[128 = 0]
(86) [152 144 131 140 107 117 133 111 108 153 109 127  93  80 133 112 114 122
 150 134 103 132 119 117 114 139 108 134 101 175 137 141 124 107 133 163
 115 117  96 161 153 136  93 141 151 135 155 118 101 135 168 157  66 109
 131 154 100 146 116 137 110  90 103 106 106 159 133 120]
(83) [ 57 203 157  94 135 185  97 103 124  65 144 152 133  94 141 152 151  63
 126 113 126 162  61  97 143  80 154  91 113 148 123 111  70 119 138 137
 114  58  89 137 101  91  88 134 124 146  92  93 101 154 209 119 100  94
  97 160 121 141  95  55  81 155 134 137 160 132 102  96]
(84) [136 132 150 102 138 141 151 151 110 142 121 123 134 151 146 145 140 178
  84 131 153 145 155 100  98 140 111 125 172 144 166 137 111 166 138 120
 116 187 152  69 170 123 148 125  71 108 137 178 128  64 109 119 125 100
 134 130 159 126 125 100 118 131 159 176 105 168 184 153]
[145 106 135 142  83  97 134 136 166 151  75 136 120 193  93 107 102 247
  92 116 156 140 128 166 118 191 100 131  83  93  98 147 152 123 179 117
 136 202 116 109 142 167 137 147 136 144 138 146  95  75  93 146  93 147
 149 148 121 131 111 116 133  52 123 112 117 128 131 105] : (83)
(97) [139 123 126 128 140 129 128 136 146 139 122 126 153 139 117 131 148 126
 108 129 118 128 133 117 124 135 132 150 115 130 134 126 128  98 139 128
 124 126 130 114 122 130 130 125 123 115 125 114 107 124 134 136 122 136
 130 134 126 131 148 117 123 116 134 133 120 118 126 136]
(94) [125 118 126 130  96 121 126 139 144 111 136 125 129 137 131 139 116 137
 139 119 125 127 121 108 140 120 144 122 135 124 122 114 128 133 123 130
 134 138 134 146 135 138 128 125 118 142 130 123 118 118 143 119 116 136
 133 142 145 116 134 130 121 123 118 129 124 126 143 145]
(94) [118 126 106 127 103 129 104 139 105 102 111 112 163 133 133 135 133 102
 118 135 120 130 118 118 123 127 116 130 150 146  98 151 123  89 109 106
 143 155 104 175 172 126 113  99  96 123 131 106 123 146 138 106 152 105
 141 120 158 129 113 135 142 115  95 122  92 142 152 125]
[125 143 120 133 122 147 152 147 108 105 119 109 142 166 119 130 144 117
 102 124 128 137 111 145 134 147 117 100 127 133 122 104 112 135 111 139
 137 118 150 111 137 119 132 102 134 127 120 155 156 131 133 136 176 135
  96 107 161 127 113 141 149 138 168 109 153 122 125 116] : (86)
[113 107 150 145 127 119 145 163 139 119 150  68 123 123 125 132 120  99
 158 102 103  90 129 143 141 134 164 163  92  94 105 106 122 119 174  47
 147 138 117 134 141 124 128 138 142 111 114 133  99 100 149 152 123 171
  94 129 138 203 172 112 157 121 117 135 186 118 159  92] : (84)
(99) [ 97 143 144 153 133 101 149 110 143 144 124  98 149 141 123 130 137 119
 115 138 133 130 130 100 139 127 119  94 133 108 110 158 149  90 105 116
 103 122 142 134 181 105 154 158 124 135 150 124 130 139 129 111 102 138
 119 112 139 103 152 138 127 121 114 119 151 129 130 137]
[145 125 157 128 159 122 156 115 119 124 122 121 102 138 124 127 133 133
 120 118 118 148 146 163 129 123 124 145 101 107 146 136 128 147 151 115
 126  98 132  85 123 124 148 150 153 115 135 137 136 124 115 143 140 149
 112 127  88 131 133 102 125 141 170 143 152 111 112 118] : (94)
(97) [ 84 119 145 123 117  99 142 108 143 111 113 115 130 143 126 144 155 153
 145 111 153  88 120 109 139 128 122 140 151 128 143 132 128 148 185 149
 116 147 133 122 135 102 121 113 159 132 134 135 172 129 133 131 134 120
 119 111 118 119 114 130 131 111 142 157 167 124 109 125]
[153 142 126 111 136 191  71 136 121 109 110 168  93 104 109 109 151 128
 141  94 125  96 112 139 123 143 129 180 128 133 122 135  88 159 147 149
 181 188  86 106 102 148 121 106 118 138  96 129 116 139 120 141 144 129
 131 124 138 181 114 119 141 136 139 130 140 105 148 129] : (99)
[120 130 128  90 125  88 137 129 193 124 182  91 161 137 140 142 141 154
 154 106 153 100 109 155 135  94 133 147 136 120 128 116 167 128 102 120
 155 142 160 114 149 134 168 112  99 154 124 170 136  92 132 114  80 117
 133 132 150 139 163 106 115 162 112 138 160  97 146 148] : (86)
[ 80 150 121 162 154 124 118 145 131  98 126  84 123 117 137 152 163 129
 122 122 115 127 173 118 107 117  86 103 149 131 154 137 116 107 105 119
 134 124 121 117 151 114 138 113 140 134 122 159 139 100 115  93 102 111
  81 152 117 147 134 124  84 127 132 119 132 112 141 116] : (83)
[142 141 131 130 128 126 129 130 113 148 136 126 122 122 131 127 119 102
 134 137 128 152 137 153 135 134 129 112 130 140 125 129 129 130 109 122
 138 120 120 140 126 142 129 142 122 117 132 129 124 123 111 128 125 112
 134 124 140 131 132 131 117 136 137 117 127 130 133 138] : (97)
(92) [136 143 141 137 118 123 126 144 129 143 124 129 125 138 137 132 123 128
 108 132 140 137 118 131 134 130 127 124 125 111 147 120 131 127 136 138
 138 135 131 124 116 116 128 130 109 117 127 118 145 136 138 117 132 136
 114 138 124 138 117 149 134 119 123 133 123 126 141 127]
[159 144 129  75 138 131 156 118  90 135 207  91 139  90 155 113 145  44
 172 146 133 116 128 115 124  60 187 130 156 172 136  89 116 126  94 142
 121  56 139 136 129 109 154 111 117  58 169  98 122 188 127 143 169 125
 142  95 148  93 142 157 109 172 104 116 119  97 115 186] : (83)
(86) [119 146 139 122 136 117 141 137 145 108 153 131 143 126 129 133 131 143
 124 106 131 123 118 159 136 137 117 127 105 123 119 132 146 119 128 144
 140 133 147 101 135 139 148 125 120 140 130 133 146 117 146 126 137 116
 132 120 141 115 128 128 112 138 133 132 145 147 132 126]
(92) [104 118  71  77 154 176 150  57  80 142 119 122 167  89 109  75 163  82
 200 144  78  47 191 127  99 150 211 100 159 116 125 227 122 179 120 137
 111 151 133 118 187 140 125 114 149 138 133 178  86 107 119 141 110  50
 199  97  66 103 156  71 122 156 188  72 160 137  87 147]
